Below are the code and all the weights of a small trained network. Each question names an input and a target symbol and asks about switching units off, where a switched-off unit gives its printed mean instead of its output.

import numpy as np


def w(rows, s, z=0):
    codes = np.array(rows[::2]) - 128.0
    scale = np.full(codes.shape[1], s)
    scale[-1] = z or s
    return codes * scale


def f(y):
    return np.maximum(y, 0)


def softmax(a):
    e = np.exp(a - a.max(-1, keepdims=True))
    return e / e.sum(-1, keepdims=True)


def log_softmax(a):
    a = a - a.max(-1, keepdims=True)
    return a - np.log(np.exp(a).sum(-1, keepdims=True))


def net(x, mask):
    ids = ['ΘΨδηστ'.index(c) for c in x.split()]
    T = len(ids)
    res = E[ids] + P[:T]
    q, k, v = (res @ M[0].T for M in (Q, K, V))
    z = softmax(np.where(np.tri(T) > 0, q @ k.T / 2**0.5, -1e9)) @ v
    res = res + np.where(mask[0], z, O[0][:, -1]) @ O[0][:, :-1]
    y = f(res @ A[0][:, :-1].T + A[0][:, -1])
    res = res + np.where(mask[1:13], y, B[0][:, -1]) @ B[0][:, :-1]
    return log_softmax(res[-1] @ U[:, :-1].T + U[:, -1])


Q, K, V, O, A, B = {}, {}, {}, {}, {}, {}
E = w([
[107,123,135,155,132,152,156],'Θ',
[134,57,139,188,135,169,136],'Ψ',
[103,118,138,251,102,136,118],'δ',
[139,68,141,90,169,193,167],'η',
[114,135,178,106,157,151,178],'σ',
[117,221,179,120,118,135,174],'τ',
],0.019)
P = w([
[137,144,254,185,207,114,123],'0',
[97,75,103,70,99,62,178],'1',
[153,139,123,115,159,226,119],'2',
[77,54,190,119,92,104,88],'3',
[147,173,161,134,162,196,141],'4',
[74,69,174,117,63,111,97],'5',
[144,122,128,126,174,222,109],'6',
[89,90,165,124,32,116,117],'7',
[137,127,154,135,179,213,129],'8',
],0.015)
Q[0] = w([
[160,110,116,78,66,28,48],'head 1',
[73,164,78,102,72,1,82],'head 1',
],0.0096)
K[0] = w([
[159,112,3,110,14,166,157],'head 1',
[2,177,134,131,35,184,102],'head 1',
],0.009)
V[0] = w([
[168,55,129,221,45,183,44],'head 1',
[98,4,106,2,125,194,211],'head 1',
],0.0068)
O[0] = w([
[250,130,197,74,141,124,76,85],'head 1',
[64,142,139,194,150,132,19,1],'head 1',
],0.017,0.0058)
A[0] = w([
[135,128,148,153,176,208,99,177],'neuron 1',
[157,76,137,46,92,12,110,150],'neuron 2',
[180,152,120,176,226,151,118,129],'neuron 3',
[122,167,138,164,229,204,121,182],'neuron 4',
[180,98,128,51,135,142,203,142],'neuron 5',
[241,112,147,109,101,106,112,45],'neuron 6',
[113,121,179,130,144,193,186,219],'neuron 7',
[119,103,123,124,72,187,159,160],'neuron 8',
[133,223,173,118,201,173,79,127],'neuron 9',
[112,103,150,66,123,206,145,105],'neuron 10',
[142,149,195,115,180,197,52,179],'neuron 11',
[112,143,78,132,157,108,169,3],'neuron 12',
],0.011,0.0044)
B[0] = w([
[115,200,151,63,125,99,121,160],'neuron 1',
[58,37,74,127,154,88,77,157],'neuron 2',
[148,179,97,175,210,234,148,148],'neuron 3',
[123,184,51,131,158,64,2,165],'neuron 4',
[150,29,98,181,99,153,92,254],'neuron 5',
[47,206,197,72,190,114,183,182],'neuron 6',
[192,93,123,103,145,39,29,246],'neuron 7',
[108,198,188,53,152,127,71,200],'neuron 8',
[120,20,74,202,85,199,220,151],'neuron 9',
[97,185,144,187,92,150,218,195],'neuron 10',
[54,233,60,202,99,109,158,166],'neuron 11',
[53,103,203,157,152,123,134,158],'neuron 12',
],0.0083,0.022)
U = w([
[73,50,176,211,56,102,151,170],'Θ',
[254,135,108,114,118,122,110,254],'Ψ',
[145,119,179,89,172,155,186,26],'δ',
[91,172,193,9,104,73,80,152],'η',
[138,163,170,148,171,184,202,142],'σ',
[124,120,98,151,156,149,133,38],'τ',
],0.0091,0.0037)

Each question gives the input, a string of symbols that net reads in full, and the target symbol t.
The units are the heads (2 rows each of Q, K, V and O) and the neurons (one row each of A and B). Each row of codes is followed by its name. A weight is (code - 128) times the scale printed after its matrix; where a second scale follows, it is the last column's (O, A, B and U).
mask holds one flag per unit, heads first, then neurons. A switched-off unit (its flag False) gives its mean, the last column of its rows in O or B, instead of its output. The means were averaged over made-up inputs and are rounded, as every weight is.
A unit's drop is (log p(t) with every unit on - log p(t) with that unit switched off) / (log p(t) with every unit on - log p(t) with every unit switched off).
The circuit of an input: a set's keep is (log p(t) with only the set's units on - log p(t) with every unit switched off) / (log p(t) with every unit on - log p(t) with every unit switched off). Starting from the 12 units with the biggest drops (on a tie, the unit counted first), units are removed one at a time, each time the one whose removal leaves the highest keep (on an exact tie, the one counted first), for as long as the keep stays at least 0.8.
units of the circuit, in order: the units of the circuit, biggest drop first
unit that matters most: the unit with the biggest drop
top k neurons: the k neurons with the biggest drops, biggest first
drop of u: that unit's drop, to one decimal
input Θ σ Θ σ Θ δ η, target Ψ: unit that matters most -> neuron 5
input δ τ τ δ Ψ, target δ: units of the circuit, in order -> [neuron 6; head 1; neuron 5]
input δ η τ τ Θ Θ η σ Ψ, target δ: units of the circuit, in order -> [neuron 6; head 1]
input τ η τ η, target η: units of the circuit, in order -> [head 1; neuron 5; neuron 9]
input Ψ σ Θ Ψ η δ η τ δ, target σ: top 3 neurons -> [neuron 6; neuron 3; neuron 11]
input Θ σ τ Ψ σ τ Ψ Θ, target η: top 3 neurons -> [neuron 5; neuron 9; neuron 10]
input τ σ η σ τ δ σ η, target η: units of the circuit, in order -> [neuron 5; head 1]
input τ δ δ τ τ, target Θ: top 3 neurons -> [neuron 5; neuron 12; neuron 6]
input η σ δ δ σ Θ τ Θ η, target τ: units of the circuit, in order -> [head 1; neuron 4; neuron 3]
input Θ δ τ σ τ, target Ψ: drop of neuron 6 -> 0.1
input δ τ δ δ Θ, target δ: drop of neuron 6 -> 3.7
input τ δ η δ τ τ τ Ψ τ, target Θ: drop of head 1 -> 1.1
input σ τ δ τ Θ δ η τ σ, target η: drop of head 1 -> 2.1
input τ η δ σ Θ δ, target η: units of the circuit, in order -> [neuron 5]
